Here is a tiny trained network, its code and every weight. The questions are about switching its units off for an input and a target symbol, where a switched-off unit gives its printed mean instead of its output.

import numpy as np


def w(rows, s, z=0):
    codes = np.array(rows[::2]) - 128.0
    scale = np.full(codes.shape[1], s)
    scale[-1] = z or s
    return codes * scale


def f(y):
    return np.maximum(y, 0)


def softmax(a):
    e = np.exp(a - a.max(-1, keepdims=True))
    return e / e.sum(-1, keepdims=True)


def log_softmax(a):
    a = a - a.max(-1, keepdims=True)
    return a - np.log(np.exp(a).sum(-1, keepdims=True))


def net(x, mask):
    ids = ['αγδεπσψω'.index(c) for c in x.split()]
    T = len(ids)
    res = E[ids] + P[:T]
    r = res
    for j in range(2):
        rows = slice(4 * j, 4 * j + 4)
        q, k, v = (r @ M[0][rows].T for M in (Q, K, V))
        z = softmax(np.where(np.tri(T) > 0, q @ k.T / 4**0.5, -1e9)) @ v
        o = O[0][rows]
        res = res + np.where(mask[j], z, o[:, -1]) @ o[:, :-1]
    y = f(res @ A[0][:, :-1].T + A[0][:, -1])
    res = res + np.where(mask[2:18], y, B[0][:, -1]) @ B[0][:, :-1]
    return log_softmax(res[-1] @ U[:, :-1].T + U[:, -1])


Q, K, V, O, A, B = {}, {}, {}, {}, {}, {}
E = w([
[196,189,91],'α',
[121,202,77],'γ',
[163,44,66],'δ',
[237,131,94],'ε',
[111,95,30],'π',
[69,123,11],'σ',
[91,171,53],'ψ',
[64,199,232],'ω',
],0.013)
P = w([
[108,236,2],'0',
[180,35,77],'1',
[181,59,106],'2',
[181,66,110],'3',
[166,75,106],'4',
[189,106,115],'5',
[142,119,101],'6',
[167,124,105],'7',
[171,129,106],'8',
[169,139,101],'9',
[163,129,95],'10',
],0.0099)
Q[0] = w([
[126,99,191],'head 1',
[106,88,254],'head 1',
[40,179,206],'head 1',
[72,111,219],'head 1',
[90,156,200],'head 2',
[50,127,93],'head 2',
[80,207,145],'head 2',
[16,106,207],'head 2',
],0.0077)
K[0] = w([
[158,43,232],'head 1',
[125,1,213],'head 1',
[68,133,205],'head 1',
[120,84,141],'head 1',
[164,61,228],'head 2',
[184,144,166],'head 2',
[146,62,127],'head 2',
[159,9,166],'head 2',
],0.011)
V[0] = w([
[152,108,147],'head 1',
[73,13,74],'head 1',
[142,41,168],'head 1',
[148,10,112],'head 1',
[38,198,94],'head 2',
[66,132,143],'head 2',
[43,90,92],'head 2',
[141,108,195],'head 2',
],0.011)
O[0] = w([
[151,167,84,89],'head 1',
[60,254,61,140],'head 1',
[161,239,122,17],'head 1',
[110,220,55,87],'head 1',
[22,122,122,217],'head 2',
[49,170,171,104],'head 2',
[50,174,101,160],'head 2',
[170,74,140,11],'head 2',
],0.0081,0.012)
A[0] = w([
[196,119,139,139],'neuron 1',
[243,90,159,143],'neuron 2',
[125,119,51,179],'neuron 3',
[92,139,86,102],'neuron 4',
[189,70,122,172],'neuron 5',
[131,137,149,60],'neuron 6',
[126,169,187,185],'neuron 7',
[179,221,13,206],'neuron 8',
[96,71,167,164],'neuron 9',
[95,122,64,130],'neuron 10',
[149,97,2,252],'neuron 11',
[249,185,184,241],'neuron 12',
[172,87,121,165],'neuron 13',
[170,163,140,167],'neuron 14',
[111,132,24,151],'neuron 15',
[63,93,177,108],'neuron 16',
],0.0093,0.0037)
B[0] = w([
[118,162,127,142],'neuron 1',
[110,118,119,162],'neuron 2',
[190,187,109,204],'neuron 3',
[137,118,120,186],'neuron 4',
[102,107,66,174],'neuron 5',
[153,122,117,128],'neuron 6',
[111,166,149,132],'neuron 7',
[175,71,254,201],'neuron 8',
[107,157,166,201],'neuron 9',
[142,148,115,210],'neuron 10',
[182,148,120,250],'neuron 11',
[96,144,126,143],'neuron 12',
[131,128,86,161],'neuron 13',
[122,173,142,134],'neuron 14',
[171,154,121,225],'neuron 15',
[88,166,164,195],'neuron 16',
],0.0099,0.015)
U = w([
[131,62,93,132],'α',
[81,101,140,70],'γ',
[197,154,117,133],'δ',
[146,108,2,119],'ε',
[128,195,36,162],'π',
[64,217,38,76],'σ',
[84,177,173,251],'ψ',
[122,148,111,63],'ω',
],0.007,0.0031)

Each question gives the input, a string of symbols that net reads in full, and the target symbol t.
The units are the heads (4 rows each of Q, K, V and O) and the neurons (one row each of A and B). Each row of codes is followed by its name. A weight is (code - 128) times the scale printed after its matrix; where a second scale follows, it is the last column's (O, A, B and U).
mask holds one flag per unit, heads first, then neurons. A switched-off unit (its flag False) gives its mean, the last column of its rows in O or B, instead of its output. The means were averaged over made-up inputs and are rounded, as every weight is.
A unit's drop is (log p(t) with every unit on - log p(t) with that unit switched off) / (log p(t) with every unit on - log p(t) with every unit switched off).
The circuit of an input: a set's keep is (log p(t) with only the set's units on - log p(t) with every unit switched off) / (log p(t) with every unit on - log p(t) with every unit switched off). Starting from the 12 units with the biggest drops (on a tie, the unit counted first), units are removed one at a time, each time the one whose removal leaves the highest keep (on an exact tie, the one counted first), for as long as the keep stays at least 0.8.
circuit, biggest first: the units of the circuit, biggest drop first
top k neurons: the k neurons with the biggest drops, biggest first
which heads matter: for each layer, one digit per head in row order, 1 if its drop is at least 0.15 and else 0, layers parted by /
input δ σ ε δ α σ α ε γ, target δ: circuit, biggest first : [head 1; head 2; neuron 8]
input σ δ ω π ω α, target σ: top neuron : [neuron 8]
input γ ε ε π, target γ: circuit, biggest first : [head 1; head 2; neuron 16]
input ε γ ε δ ε α ψ σ π ψ, target ε: circuit, biggest first : [head 2; neuron 8; head 1; neuron 16]
input ε σ γ δ σ σ δ δ γ δ, target ε: circuit, biggest first : [head 2; neuron 8; neuron 5; neuron 16]
input ε σ ψ, target ε: circuit, biggest first : [head 2; neuron 8; neuron 5; head 1]
input σ σ σ, target σ: circuit, biggest first : [head 2; neuron 8]
input ψ ψ σ α, target ψ: circuit, biggest first : [head 2; head 1; neuron 16]
input σ δ σ γ, target σ: which heads matter : 01
input γ δ δ ε δ δ σ, target γ: which heads matter : 10
input σ π δ ψ, target σ: which heads matter : 01
input ψ ψ ω ε ω δ α ω ε, target ψ: top 2 neurons : [neuron 16; neuron 9]
input ψ ε γ, target ψ: top 3 neurons : [neuron 16; neuron 9; neuron 5]
input ψ ψ α δ ω α σ γ ε σ δ, target ψ: which heads matter : 11
input σ δ σ π δ δ, target σ: circuit, biggest first : [head 2; head 1]
input δ γ ε π ε ε α, target δ: circuit, biggest first : [head 1; neuron 8; head 2]
input δ σ δ π σ δ δ σ δ π π, target δ: which heads matter : 10
input ψ ψ α π, target ψ: which heads matter : 11
input ε ψ γ ψ α δ ω ω γ, target ε: top 2 neurons : [neuron 8; neuron 16]
input ω α δ, target π: which heads matter : 11
input σ ε δ π σ ω σ π ψ δ, target σ: top neuron : [neuron 8]
input α ε π δ ψ ε ε δ σ, target α: circuit, biggest first : [head 1]
